Below is a small trained network, with its code and all its weights. Each question gives an input and a class and asks what happens when units are switched off, that is, made to give their printed mean instead of their output.

import numpy as np


def w(rows, s, z=0):
    codes = np.array(rows[::2]) - 128.0
    scale = np.full(codes.shape[1], s)
    scale[-1] = z or s
    return codes * scale


def f(y):
    return np.maximum(y, 0)


def log_softmax(a):
    a = a - a.max(-1, keepdims=True)
    return a - np.log(np.exp(a).sum(-1, keepdims=True))


def net(x, mask):
    res = np.array(x, float).reshape(1, 3) / 4 @ E
    y = f(res @ A[0][:, :-1].T + A[0][:, -1])
    res = res + np.where(mask, y, B[0][:, -1]) @ B[0][:, :-1]
    return log_softmax(res[-1] @ U[:, :-1].T + U[:, -1])


A, B = {}, {}
E = w([
[7,92,111,168,149,122,157,93,138],'x0',
[181,79,129,77,187,101,31,56,107],'x1',
[108,180,98,97,170,164,42,176,61],'x2',
],0.013)
A[0] = w([
[57,142,129,124,172,127,87,176,84,67],'N0',
[230,156,138,129,96,134,207,195,129,187],'N1',
[83,124,149,54,176,105,117,132,92,23],'N2',
[39,158,134,123,118,124,178,159,116,95],'N3',
[136,205,99,127,136,138,49,213,81,118],'N4',
[111,75,129,137,166,111,5,34,73,42],'N5',
[134,169,149,79,157,134,137,126,126,74],'N6',
[74,91,125,138,124,110,155,58,129,86],'N7',
[247,106,139,99,158,136,81,77,118,128],'N8',
[166,65,167,124,125,85,92,15,140,94],'N9',
[29,150,82,141,153,135,69,129,118,18],'N10',
[207,115,128,148,98,106,191,144,174,253],'N11',
[69,82,112,103,175,138,120,98,150,72],'N12',
[105,85,129,146,133,138,194,100,168,134],'N13',
],0.013,0.0042)
B[0] = w([
[140,122,190,105,94,199,168,150,42,202],'N0',
[149,240,142,90,161,152,146,85,130,217],'N1',
[55,124,128,74,100,130,114,111,120,170],'N2',
[102,104,132,168,94,126,161,198,111,209],'N3',
[118,158,98,119,196,104,95,233,202,247],'N4',
[73,146,131,120,132,119,3,52,141,253],'N5',
[94,110,132,77,124,99,117,147,140,150],'N6',
[91,86,126,150,173,74,128,125,160,196],'N7',
[192,48,160,112,45,106,53,150,116,240],'N8',
[231,116,73,103,209,184,216,76,118,220],'N9',
[135,165,97,157,68,225,149,68,76,203],'N10',
[112,173,158,109,79,77,114,80,109,211],'N11',
[84,143,97,123,144,150,156,58,149,184],'N12',
[81,112,156,178,118,41,105,110,164,203],'N13',
],0.022,0.017)
U = w([
[117,230,170,93,76,127,89,38,101,254],'0',
[255,99,158,97,87,81,135,82,107,153],'1',
[103,100,153,198,106,55,165,132,162,115],'2',
[130,52,82,162,206,117,123,61,166,93],'3',
[163,211,144,108,160,134,133,234,164,138],'4',
[147,103,130,88,133,118,38,169,169,21],'5',
[97,142,124,176,92,195,155,181,76,90],'6',
],0.0097,0.0029)

Each question gives the input, the list of numbers given to net, and the class t.
The units are the neurons (one row each of A and B). Each row of codes is followed by its name. A weight is (code - 128) times the scale printed after its matrix; where a second scale follows, it is the last column's (A, B and U).
mask holds one flag per neuron, in row order. A switched-off neuron (its flag False) gives its mean, the last column of its row in B, instead of its output. The means were averaged over made-up inputs and are rounded, as every weight is.
A unit's drop is (log p(t) with every unit on - log p(t) with that unit switched off) / (log p(t) with every unit on - log p(t) with every unit switched off).
The circuit of an input: a set's keep is (log p(t) with only the set's units on - log p(t) with every unit switched off) / (log p(t) with every unit on - log p(t) with every unit switched off). Starting from the 12 units with the biggest drops (on a tie, the unit counted first), units are removed one at a time, each time the one whose removal leaves the highest keep (on an exact tie, the one counted first), for as long as the keep stays at least 0.8.
circuit, biggest first: the units of the circuit, biggest drop first
top k neurons: the k neurons with the biggest drops, biggest first
drop when u is switched off: that unit's drop, to one decimal
input [-3,-1,8], class 4: circuit, biggest first	N4
input [-6,-2,1], class 4: top 3 neurons	N5; N4; N10
input [2,0,-4], class 2: circuit, biggest first	N5; N13
input [1,0,1], class 6: circuit, biggest first	N5; N1
input [1,-8,0], class 2: top 4 neurons	N3; N5; N4; N10
input [-7,5,1], class 5: top 2 neurons	N4; N5
input [1,-7,6], class 6: top 3 neurons	N10; N0; N3
input [7,-5,0], class 2: top 2 neurons	N13; N7
input [-8,8,-1], class 1: top 2 neurons	N9; N8
input [0,2,1], class 5: top 2 neurons	N1; N10
input [4,0,-5], class 2: top 2 neurons	N13; N5
input [-5,5,1], class 5: drop when N5 is switched off	0.3
input [-2,6,7], class 5: drop when N4 is switched off	0.2
input [-6,2,4], class 5: drop when N3 is switched off	0.0
input [-7,1,5], class 5: circuit, biggest first	N8
input [1,3,-1], class 3: drop when N0 is switched off	0.1
